Each row, then roughly how far along a hidden order it lies, from 0 to 15
[ 37   3 -39  -1  25 -17  -6   1 -24  -6   2  -8   3  10   0  -4  -9   1
   2 -20  10  19  -2  -5   3 -53  -9  40 -16 -15 -10  -7  14 -24  44  -6
   0  10 -10  10  -4  -4  -1 -31  22  -2  -6  -4  -1  18   9 -49   6   1
 -18  20  -8  -5 -19 -57   0   9   8  -9 -11  15  22  -6  -8 -27   0   2
 -15  24  -3 -30  -2  -1  23  35 -11  -3  -6 -22   8   8   7 -12   2 -26
  33 -33]  5
[-13  -3   5  13 -46  10  -5  -1   8  13 -14  52  30  19  -2  12  12  -1
  -5  33 -46  -4  21 -10 -12  25  14  15  -9  21   3  29   7  22   7 -24
 -26 -44   8 -22 -39  -3  -6  41  11 -38 -31  -7  -2 -41  47  11   5   1
 -48  13  24  -4  -2  22   2  -9  -7   6   5 -16   9  -3   9  19  16   1
  15 -16 -24  19  12  -4 -23  11   0 -26 -20 -18 -35  -4  10   7 -14   6
  16  22]  10
[ 12  14 -30  -8  29 -23   8  16  22 -39  19 -54 -12 -20 -17  -9   6   4
  30 -43  24  17 -15   0  32  -4  -8  17  28 -19  -4  15  -7 -28  37 -14
   4  49  23  16  12  -3  11 -37 -32  -4  -2 -15   3  26 -29 -10  -4   5
 -18 -19 -11  13  34 -21 -19  22   8   6 -13  21  -3 -13 -10 -28  -4   8
  -7   1  18 -13   4  27  57   8 -12  12  17  18  16  -8  -9  11  13   8
 -18  -6]  0
[ -9  17  25 -14   6   0   9  -8   7 -33   9   3  -2  -6   7 -15  -5   1
  17 -15  -2 -75 -42   3  30   5   0   9 -16 -21  -6  27   0  -3   2 -24
   1  14   7  20   1  17   6 -12 -19  28  28   5   9   1   1   1 -23  10
 -40 -12  -3  31  54  -6  12 -17  -8  35  -3   3 -34 -15   6  11  -3  15
  17 -39  17  -8 -26 -19  25 -11  -1  11  17  49  35 -17 -24  20  36  16
 -30  10]  2
[ 10 -14  -3   6   5  16 -25  -5 -21  52 -21 -15  -3  11  30   5 -20  -7
 -13  28 -17  59  32   3   4 -20   4 -15  10  12   1  25 -17 -15  21  35
  12 -18 -33  25 -35 -23  -3  27 -15 -29 -10   4 -16   7  -2  21  21   5
  25  -3  22 -11  -5 -23 -18  26   4 -25   5 -10  17   2   1  11 -10 -22
  -3  43 -20  21  10 -20 -21 -11  12  15 -12 -31 -65  -2   4 -12 -18 -29
   6 -13]  13
[ -8   6   7 -12   5 -12  19  -6  -1 -29  18 -16  -1  -5  -9 -12   4  10
  21 -16  -2 -37 -30   4   7   8  -2   4   1 -32  -2  17   6   6   2 -23
 -12  18  20   6  -6  10   3  -4 -12  25   6  -3  13  -5   0  -8 -12   1
 -42 -26  -8  21  35  19  10  -9   1  13  -4  -2 -20 -16   0 -16   3  19
  17 -37  13   1 -19  -1  25  -7 -11   6  12  36  21  -4 -20   8  20  20
  -1   7]  4
[-17  15  34 -11  -9  -5  17  -1   8 -33  16  22   6  -4 -14 -16   8  12
  25 -17 -11 -81 -33  -2  11  23   8   6 -15 -19  -3  29   9  15 -10 -45
 -14   5  20   0  -1  15   8 -10 -20  33   9  -1  13 -17  24   4 -20   7
 -54 -11  -8  28  42  18  22 -25  -7  41  -2   1 -33 -24   5   5  10  23
  22 -61  10 -11 -24  -4  29  -8  -8  -6  11  52  38 -15 -18  18  34  27
 -14  22]  1
[ 11  23 -34   6 -16 -25 -16  25  20 -23 -12  23  29   0 -24   4   7 -18
  10  -5 -20  16  15 -12  31  -7   5  55  -3  19  -3  47  -7 -10  55 -51
  -6   4  30  12 -14   8  -2 -22 -14 -60 -37 -25   3  -5  22 -15  -7  12
 -69  18  19   2  15 -38 -24  15   0   8  -3  11  -3 -18  -9  11  15   7
   6  16  -5  -9  23  16  32  36   5 -29 -11 -28 -21  -5   1  18  -4  10
 -11  12]  0
[-14 -14  45  -7  35  15  10 -19 -21   0   3  -7 -25   4  32 -25 -22   2
 -10   1  21 -48 -36  14 -16 -18  -9 -24 -29 -19 -11 -35  -6  -9 -39  28
  20   9 -22  19   9  12   1  17  19  50  46  16 -20  20 -26 -26  -9  -1
  52 -46 -19  33 -20  -9  19 -20  -6 -39   4 -13 -25  -5   6  15  -8   6
  -8 -21  21   6 -33 -34 -21 -35   6  25  25  38  54  10 -22  -6  14 -16
   6 -17]  13
[ 10 -17  -7   9  12   7 -16 -11 -31  40 -12 -10   1  14  25   1 -14  -4
 -10  21  -6  42  21   1 -14 -36  -3  -9   0   3  -2  -3  -3  -1  16  33
  11 -16 -20  12 -24 -14   0   2   6 -13  -9   1 -22  11  -3 -48  17   2
  20  -3   7  -6 -26 -34  -8  17   7 -40   4 -10  14  -1   2  -8  -4 -12
  -7  31 -16   8   3 -13 -12  -1   5   4 -12 -32 -33   8   6 -18 -17 -28
  27 -26]  12
[ 10  13   9 -15  36   5  -4 -12 -15 -19  -2 -16 -17 -13  30 -17 -19 -20
  -5 -21  30 -56 -36   4  34 -45  -8   2 -24 -30 -10   1 -11 -17 -15  22
  27  17  -9  38   8  16   4 -26   2  33  48  19 -10  33 -36 -10 -14   3
  29 -15  -7  27  24 -49   2  -2  -3 -10   2   3 -25  -2  -5  16 -16   4
  -2   2  31 -18 -25 -30  16  -8   8  29  16  24  33   0 -21   2  31 -14
   4 -21]  7
[ -3 -12  12  -7 -23  16 -17   2  15  35 -11 -17  -3  12  24   9 -17 -10
  -2  13 -25  17  16   5  14  24  12 -23  -1  10   5  45 -25 -22  21  11
   2 -20  -8  19 -35 -14 -12  34 -29 -26  -7   1  -2  -8  -6  47   9   3
   4   7  35  -4  44  10 -31  12  -7  -1   0 -13   5  -9  11  29 -13 -25
  10  34 -19  34   1 -45 -17 -23   2  17  -5  -5 -76 -32  -5   4 -12  -9
 -17   6]  11
[-17   8  15  -9 -11 -15  28  -2   4 -33  28  12   7  -7 -24  -9  22  15
  21 -31  -1 -64 -33  -5  -6  19   6  -1  -3 -22   0   0  20  26 -23 -41
 -24   3  37 -23   4  18   5  -7   4  34  -3  -1  15 -23  19  -5 -16  -5
 -55 -14 -16  23  24  32  24 -26  -1  27   1  -2 -28 -21   3 -21  13  27
  21 -67  10 -13 -21  11  26  -4 -19 -13   3  32  46   1 -10   4  21  34
   0  17]  2
[-14   6  14  12 -28   1   5  -5  -1 -20 -18  62  25  10   3  -5   7 -10
 -14  23 -23 -51   2  -7   0 -10   5  41 -27   3  -5   2  13  18  -6 -22
 -16 -30  -4 -16 -26  30  -2  23  31   2  -1   6  -7 -35  35 -12 -13   5
 -43  -7  10  17  -1 -16  25 -21  -8   4   9 -10 -16  -3  15  22  13  15
  13 -39  -2  13   0   0 -13   8  15 -20  -8   0  22  11  -4  10  10   3
  22  19]  9
[  8 -35  -2   0 -16  13 -10   3 -17  60  -4 -48 -15  19  21  14 -17  10
  -2  20 -21  91  42  11 -21  25   6 -53  26   5  10  23 -22 -19  28  39
  -2 -20 -28  11 -38 -29  -9  55 -25 -17 -26  -5  -2 -12  -3  32  31  -6
  27  -9  20 -16  11  38 -35  31   6 -29   1 -14  23  -3   9  -9 -12 -29
  -5  59 -35  42  11 -25 -30 -30   0  21  -7 -21 -90  -7   4 -16 -30 -12
  -9  -6]  15
[  9 -19   2   1   8   4  -9  -9 -35  17  -3  -5   3  16  23  -4  -9  -4
  -5   7  -5   1   1   0 -17 -26  -1  -6 -22 -10  -5  24   3   3  13  16
   4 -13 -13  13 -18  -5  -3   9  12   2  -2   1 -16   4   0 -10  10   0
   5  -5  -1   4 -17 -15   0   3   4 -33   0  -6   7 -11   0  -7  -4  -4
  -3  10 -13   4 -12 -18 -10  -4  -6   3  -6 -19  -9   9   3 -12  -4 -19
  17 -19]  10
[-13 -29  29   5 -37  23 -12   6  -1  46 -22   6  -6  18  20   6 -18  -1
  -4  38 -35  30  31   8 -12  52  17 -51   4  22   5  46 -28 -14  17  14
   1 -35 -12  16 -43 -14  -6  60 -25 -29 -15  -3 -19 -27  12  50  15   3
   9 -14  32   2  22  26 -36  19  -8 -28   8 -29 -12  -9  18  38  -2 -24
   8  21 -29  45   4 -36 -32 -39  11   4  -3  -9 -82 -20  -4   7 -26   0
 -21  17]  15
[-10  13  17 -11  -3 -12  17   1  14 -38  17  -7   4  -3 -15 -13   8  17
  33 -23  -8 -43 -32   1  19  22   3  12  -2 -16  -4  30   5   3  14 -43
 -14  23  21   7   1   7  10  -7 -28  14   8  -7  16  -9  15  -3 -16   9
 -65 -13  -4  23  54  15  11 -15  -2  41  -7   5 -25 -19   4  -7   6  21
  18 -45  10  -7 -16   3  31  -4  -9   0  17  50  20 -17 -18  20  29  25
 -20  20]  0
[ 17  -5 -11  16  36   0 -12 -13 -48  15 -10   8   8  15  44  -2 -11  -7
 -22   8  14  20   0  -3 -27 -67 -19  18 -37   6  -4 -31  12   0   6  19
  14  -3  -7  12   8   3  -4 -11  60 -10   3   0 -20  14   9 -55  10  -1
  23   9 -15  -7 -64 -62  -1  -3   4 -40   1  -1  10  10  -7 -13   8   6
 -22  22  -3 -10   0  -7 -23  27   2 -15  -7 -34  19  29  11 -27 -16 -29
  57 -40]  11
[ 29  13  -1  -7  36  12 -29  -7 -17  22 -12 -18  -3   8  32   0 -25 -13
  -5  -7  -2  17  -5  -5  27 -51  -3   8 -27   8  -6  29 -13 -29  30  16
  18   3 -14  40 -13  -9  -5 -10  12 -18  17   8  -5  29  -5 -14  10  10
  11  32  16  -4  12 -60 -17   7  -5  12  -9   7  13   3 -13  16 -12 -11
  -5  48   1 -17  -3 -40  -2  17   5  12  -3 -16 -24 -16   1  -5  10 -32
  16 -29]  8
[-21  26  21  -4  -6 -17  18  -4  17 -46  11  42  24   1 -17 -13  14  -1
  10 -20  -3 -88 -43  -7  15 -12   1  43 -31 -12  -6   5  17  19 -17 -54
 -10   6  38 -12   6  29   3 -20  15  18  10  -1  13 -16  21 -21 -28   8
 -61  -3  -4  28  26  -9  30 -39 -10  44   0   0 -28 -16   5   9  15  28
  24 -53  20 -23 -19   0  19  17  -5 -17   5  39  54  -2 -17  16  33  22
  12  19]  1
[  6  16   7 -20  35   0   2  -6  -5 -34   5 -19 -11 -12  23 -17 -12 -15
   8 -28  22 -70 -39   1  42 -23  -4   5 -17 -32  -9  15  -9 -12   1   5
  20  15   0  32   2  19   7 -27 -14  31  40  13  -4  24 -32  -6 -19   7
  -3 -16  -6  32  47 -30   3  -5  -4  13   2   7 -28 -11  -3  11 -16  11
   6  -9  28 -13 -25 -23  32 -10   3  25  18  29  34  -7 -22  10  39  -3
 -12 -10]  4
